[[ -5   9   0]
 [-36  50  -4]
 [-49  59 -20]
 [ 60 -79  10]
 [-31  33 -21]]
->
[[-36  50  -4]
 [-49  59 -20]]

[[  7  26 -35  82]
 [ 21  27 -45  82]
 [-11 -15 -46  53]
 [-10 -14 -63  54]
 [ 12  26 -49  81]]
->
[[ 21  27 -45]
 [-11 -15 -46]]

[[ 63  45  32]
 [ 33  49  31]
 [-52 -66 -67]]
->
[[ 33  49  31]
 [-52 -66 -67]]

[[ 39  29  27   8  19]
 [ 35  36  25   7  22]
 [ 75  21  15 -17  36]]
->
[[35 36 25]
 [75 21 15]]

[[-34 -62  12  11 -18]
 [-37   4  11  69   4]
 [-33 -20 -11  32 -10]]
->
[[-37   4  11]
 [-33 -20 -11]]

[[-28 -27  29 -44 -35]
 [ 21  18 -22   4   7]
 [ 67  57 -68  67  59]
 [-22 -23  23 -35 -29]
 [  9  10 -10  24  18]]
->
[[ 21  18 -22]
 [ 67  57 -68]]

[[ 36  71  69  42]
 [-36 -80 -62 -42]
 [ 44 -77  56  -1]
 [-44  68 -55  -2]
 [-40  46 -50  -1]]
->
[[-36 -80 -62]
 [ 44 -77  56]]

[[ 47  21  32  24]
 [-62 -34  32 -49]
 [-58 -56   4 -32]
 [  6   2  -4  -7]
 [ -1   4  -8  -3]]
->
[[-62 -34  32]
 [-58 -56   4]]
---
[[-39  27  35  40  29]
 [-47  22  42  51  22]
 [-50  34  49  73  15]]
->
[[27 35]
 [22 42]]

[[32 44 70]
 [24 36 35]
 [38 31 24]
 [46 29 38]]
->
[[44 70]
 [36 35]]

[[29 21 64 35]
 [28 44 22 29]
 [21 37 33 25]
 [27 35 28 30]]
->
[[21 64]
 [44 22]]

[[-70   6 -43 -33]
 [-56   2 -33 -14]
 [-54   9 -33 -34]
 [-67  10 -42 -39]
 [-63   3 -39 -20]]
->
[[  6 -43]
 [  2 -33]]

[[ 49  68 -45  64]
 [ 47  66 -42  60]
 [-42 -63  39 -58]]
->
[[ 68 -45]
 [ 66 -42]]

[[ 28  -5 -75]
 [ 24  -4 -63]
 [ 25  -5 -68]]
->
[[ -5 -75]
 [ -4 -63]]
---
[[ 72  -1 -19]
 [-25 -34  29]]
->
[ 72 -34]

[[  9 -11  17  15]
 [  9  19 -49   2]
 [ 65  16 -59 -17]
 [-16  24 -11 -58]
 [ -6  12 -46  60]]
->
[  9  19 -59 -58]

[[ -6  12  28 -53]
 [-29  51  67 -48]
 [ -5  -5 -22 -79]]
->
[ -6  51 -22]

[[ 19 -40  31  -5]
 [ 29   1 -11  -2]
 [-42  -5 -67  23]
 [ 27 -16  -4  30]
 [  3  15 -31 -14]]
->
[ 19   1 -67  30]

[[-24  31]
 [-14  -8]
 [-23 -24]
 [-52  54]
 [ 36 -82]]
->
[-24  -8]

[[ 3  5  0  5]
 [74 43 72  0]]
->
[ 3 43]

[[  7   0   0]
 [-44 -30  -2]
 [ -8 -48   6]
 [-75 -14 -28]
 [ 25 -36 -21]]
->
[  7 -30   6]

[[-42 -36 -33  11   3]
 [  5   3  -4  57 -27]
 [ 10   2   8 -62  21]]
->
[-42   3   8]
---
[[-57  27  85]
 [ 15  -4 -19]
 [ 15  -3 -19]
 [ -4 -10  -1]
 [-14 -37 -13]
 [  4  10   4]
 [  2 -29 -24]
 [ -3 -13  -8]
 [ -7  52  47]]
->
[[ 85 -19 -19  -1 -13   4 -24  -8  47]
 [ 27  -4  -3 -10 -37  10 -29 -13  52]
 [-57  15  15  -4 -14   4   2  -3  -7]]

[[ 25  72   1  27 -66]
 [-29 -42 -29  -3  70]
 [-22 -83 -65 -85  15]
 [ 24  37  68 -45 -82]
 [ 25   6 -69  26  50]
 [-52  -1 -73  -2  60]
 [ 81  50  81 -60  73]
 [-67  79  46  12  10]
 [-32  64  64 -73 -10]
 [-25 -31 -18  37 -85]]
->
[[-66  70  15 -82  50  60  73  10 -10 -85]
 [ 27  -3 -85 -45  26  -2 -60  12 -73  37]
 [  1 -29 -65  68 -69 -73  81  46  64 -18]
 [ 72 -42 -83  37   6  -1  50  79  64 -31]
 [ 25 -29 -22  24  25 -52  81 -67 -32 -25]]

[[ 14 -74 -58  14 -42  62]
 [ -2  18  32  25   8 -17]
 [ -4   3  -1  -5   1   2]
 [ -7   1   4  -1   0   2]
 [ -6   7   2  -2   1   1]]
->
[[ 62 -17   2   2   1]
 [-42   8   1   0   1]
 [ 14  25  -5  -1  -2]
 [-58  32  -1   4   2]
 [-74  18   3   1   7]
 [ 14  -2  -4  -7  -6]]

[[-23 -22 -23  47 -22  30]
 [-22 -22 -21  42 -22  18]
 [-21 -21 -20  70 -22  17]
 [-24 -23 -23 -13 -25  31]
 [-23 -23 -22 -10 -23  24]
 [-23 -22 -22  39 -23  31]]
->
[[ 30  18  17  31  24  31]
 [-22 -22 -22 -25 -23 -23]
 [ 47  42  70 -13 -10  39]
 [-23 -21 -20 -23 -22 -22]
 [-22 -22 -21 -23 -23 -22]
 [-23 -22 -21 -24 -23 -23]]

[[-43  13]
 [-53  25]
 [-46  15]
 [-64  35]
 [-71  31]
 [-47  15]
 [-67  34]
 [-51  17]
 [-47  12]
 [-43   5]
 [-48  15]
 [-70  32]]
->
[[ 13  25  15  35  31  15  34  17  12   5  15  32]
 [-43 -53 -46 -64 -71 -47 -67 -51 -47 -43 -48 -70]]

[[ 61  71 -46  71  54 -69  70  60  75  51]
 [-52 -70  48 -63 -54  67 -64 -53 -69 -54]
 [-51 -75  43 -67 -55  66 -62 -55 -65 -53]
 [ 54  75 -44  72  55 -72  63  56  71  53]
 [ 51  78 -53  71  66 -72  63  63  69  59]
 [-49 -70  42 -66 -61  70 -61 -53 -66 -49]]
->
[[ 51 -54 -53  53  59 -49]
 [ 75 -69 -65  71  69 -66]
 [ 60 -53 -55  56  63 -53]
 [ 70 -64 -62  63  63 -61]
 [-69  67  66 -72 -72  70]
 [ 54 -54 -55  55  66 -61]
 [ 71 -63 -67  72  71 -66]
 [-46  48  43 -44 -53  42]
 [ 71 -70 -75  75  78 -70]
 [ 61 -52 -51  54  51 -49]]
---
[[ 15 -52 -82  47]
 [ -8 -52 -82 -51]
 [-76 -52 -82  62]]
->
[[-52 -82]
 [-52 -82]]

[[ 13 -11   2]
 [-84  -3 -57]]
->
[[-11   2]
 [ -3 -57]]

[[-30 -31  25  50 -30]
 [-32 -31  23  61 -33]]
->
[[-31  25]
 [-31  23]]

[[ 66  33 -29 -13  14]
 [-12  19  -8   8  44]]
->
[[ 33 -29]
 [ 19  -8]]

[[37 33 34 29 37]
 [22 39 36 24 37]
 [33 50 67 25 35]
 [45 50 64 30 39]]
->
[[33 34]
 [39 36]]

[[ 17  21  58]
 [-17  64 -14]
 [ 32 -38  12]
 [ 11  -6  74]
 [ 49  -7  36]]
->
[[ 21  58]
 [ 64 -14]]

[[-77 -52 -29 -78   4]
 [-82 -52 -31 -80   4]]
->
[[-52 -29]
 [-52 -31]]

[[ 84  59  60  32 -33]
 [ 49  16  34  14 -22]]
->
[[59 60]
 [16 34]]
